Here is a tiny trained network, its code and every weight. The questions are about switching its units off for an input and a target symbol, where a switched-off unit gives its printed mean instead of its output.

import numpy as np


def w(rows, s, z=0):
    codes = np.array(rows[::2]) - 128.0
    scale = np.full(codes.shape[1], s)
    scale[-1] = z or s
    return codes * scale


def norm(h):
    return h / np.sqrt((h * h).mean(-1, keepdims=True) + 1e-5)


def f(y):
    return np.maximum(y, 0)


def softmax(a):
    e = np.exp(a - a.max(-1, keepdims=True))
    return e / e.sum(-1, keepdims=True)


def log_softmax(a):
    a = a - a.max(-1, keepdims=True)
    return a - np.log(np.exp(a).sum(-1, keepdims=True))


def net(x, mask):
    ids = ['ΓΘΠΣΩαδεζημ'.index(c) for c in x.split()]
    T = len(ids)
    res = E[ids] + P[:T]
    q, k, v = (norm(res) @ M[0].T for M in (Q, K, V))
    z = softmax(np.where(np.tri(T) > 0, q @ k.T / 4**0.5, -1e9)) @ v
    res = res + np.where(mask[0], z, O[0][:, -1]) @ O[0][:, :-1]
    y = f(norm(res) @ A[0][:, :-1].T + A[0][:, -1])
    res = res + np.where(mask[1:17], y, B[0][:, -1]) @ B[0][:, :-1]
    return log_softmax(norm(res)[-1] @ U[:, :-1].T + U[:, -1])


Q, K, V, O, A, B = {}, {}, {}, {}, {}, {}
E = w([
[123,110,107,91,147,114,99],'Γ',
[113,152,95,133,97,117,150],'Θ',
[187,183,39,254,168,232,91],'Π',
[110,87,227,70,72,91,143],'Σ',
[160,104,112,171,88,93,133],'Ω',
[151,114,93,144,83,108,136],'α',
[123,151,120,168,180,54,126],'δ',
[128,142,103,154,91,108,156],'ε',
[101,143,109,91,142,115,111],'ζ',
[132,106,86,130,97,114,126],'η',
[146,127,107,162,91,102,149],'μ',
],0.022)
P = w([
[213,136,110,88,162,238,173],'0',
[173,156,124,109,128,210,116],'1',
[155,109,131,113,155,191,209],'2',
[81,115,78,148,124,179,71],'3',
[129,196,133,66,62,55,75],'4',
[81,60,127,118,148,182,210],'5',
[47,130,68,94,105,68,2],'6',
],0.0098)
Q[0] = w([
[174,137,166,92,93,136,159],'h1',
[117,127,131,62,108,1,185],'h1',
[148,192,99,167,102,148,9],'h1',
[109,99,211,129,119,212,140],'h1',
],0.015)
K[0] = w([
[139,134,80,108,146,146,72],'h1',
[53,109,107,132,54,62,44],'h1',
[82,8,84,130,192,155,239],'h1',
[207,162,109,85,123,171,117],'h1',
],0.013)
V[0] = w([
[200,109,221,182,87,102,142],'h1',
[219,156,125,80,108,169,56],'h1',
[119,229,147,190,80,153,206],'h1',
[222,2,81,168,137,96,107],'h1',
],0.0073)
O[0] = w([
[143,231,209,98,7,32,79,43],'h1',
[45,115,98,139,121,73,33,69],'h1',
[181,119,95,44,141,47,118,253],'h1',
[2,88,163,115,145,122,227,254],'h1',
],0.0091,0.0023)
A[0] = w([
[150,102,95,134,132,99,140,160],'n1',
[144,92,77,69,108,126,76,1],'n2',
[103,101,130,84,109,146,184,22],'n3',
[116,162,194,153,187,85,182,56],'n4',
[167,177,87,165,198,147,123,121],'n5',
[52,146,101,125,73,74,96,138],'n6',
[159,152,114,100,98,71,81,144],'n7',
[133,86,151,50,88,94,161,52],'n8',
[60,82,181,131,85,175,136,83],'n9',
[78,110,252,95,76,164,133,162],'n10',
[165,161,110,135,130,229,119,211],'n11',
[79,105,65,149,135,124,110,58],'n12',
[115,96,113,151,202,117,153,77],'n13',
[96,107,139,71,192,67,50,214],'n14',
[111,111,106,89,66,180,112,164],'n15',
[137,108,96,152,82,127,110,134],'n16',
],0.013,0.0034)
B[0] = w([
[101,182,154,115,102,122,146,230],'n1',
[141,139,142,40,138,123,104,181],'n2',
[218,108,148,159,111,75,156,193],'n3',
[125,162,164,147,115,202,93,227],'n4',
[152,90,153,151,110,138,42,254],'n5',
[165,133,136,167,189,114,51,224],'n6',
[56,130,179,119,156,178,170,207],'n7',
[54,107,63,171,115,166,76,207],'n8',
[132,78,198,2,127,154,155,182],'n9',
[205,7,108,63,60,181,113,182],'n10',
[153,69,71,137,126,138,160,193],'n11',
[146,176,129,136,197,72,108,201],'n12',
[114,245,199,162,131,124,125,240],'n13',
[152,135,107,194,87,121,191,238],'n14',
[143,153,194,203,73,117,178,197],'n15',
[155,167,107,118,159,149,144,176],'n16',
],0.0093,0.007)
U = w([
[214,136,94,40,162,121,105,158],'Γ',
[156,151,81,140,142,2,96,59],'Θ',
[148,75,24,192,163,190,86,95],'Π',
[126,41,163,99,54,137,84,252],'Σ',
[42,90,59,181,71,61,87,131],'Ω',
[43,154,72,70,92,139,145,183],'α',
[169,182,203,155,59,203,80,75],'δ',
[180,130,90,187,50,102,225,41],'ε',
[160,48,113,153,142,16,86,103],'ζ',
[74,82,111,153,185,181,164,141],'η',
[139,93,191,86,188,61,199,101],'μ',
],0.0085,0.0031)

Each question gives the input, a string of symbols that net reads in full, and the target symbol t.
The units are the heads (4 rows each of Q, K, V and O) and the neurons (one row each of A and B). Each row of codes is followed by its name. A weight is (code - 128) times the scale printed after its matrix; where a second scale follows, it is the last column's (O, A, B and U).
mask holds one flag per unit, heads first, then neurons. A switched-off unit (its flag False) gives its mean, the last column of its rows in O or B, instead of its output. The means were averaged over made-up inputs and are rounded, as every weight is.
A unit's drop is (log p(t) with every unit on - log p(t) with that unit switched off) / (log p(t) with every unit on - log p(t) with every unit switched off).
The circuit of an input: a set's keep is (log p(t) with only the set's units on - log p(t) with every unit switched off) / (log p(t) with every unit on - log p(t) with every unit switched off). Starting from the 12 units with the biggest drops (on a tie, the unit counted first), units are removed one at a time, each time the one whose removal leaves the highest keep (on an exact tie, the one counted first), for as long as the keep stays at least 0.8.
circuit, biggest first: the units of the circuit, biggest drop first
top k neurons: the k neurons with the biggest drops, biggest first
drop of u: that unit's drop, to one decimal
input δ Σ δ μ η, target Ω: circuit, biggest first -> [n8 h1]
input Θ Θ δ η Γ Θ, target η: top 2 neurons -> [n9 n14]
input η δ δ δ Θ ε, target Γ: circuit, biggest first -> [h1 n2]
input Θ α ε η, target α: circuit, biggest first -> [h1 n7 n8 n5]
input Ω η μ Θ Ω Σ ζ, target δ: circuit, biggest first -> [h1]
input δ η μ α, target Ω: circuit, biggest first -> [h1 n8]
input η Γ ε δ Π Θ Ω, target Γ: circuit, biggest first -> [h1 n2]
input Σ ζ ε ε η Ω η, target Σ: circuit, biggest first -> [h1 n10]
input δ μ δ ζ Σ Θ, target δ: top 3 neurons -> [n6 n14 n7]
input η ε Θ, target α: circuit, biggest first -> [h1 n7 n8]
input ε δ δ δ δ Θ η, target Γ: drop of h1 -> 0.6
input η δ α δ Θ μ, target Γ: drop of n11 -> 0.0
input ε η Ω, target μ: drop of h1 -> 1.0
input Θ μ δ δ Γ, target ε: drop of n14 -> 0.1
input δ ε Γ ζ Γ, target Π: circuit, biggest first -> [h1]
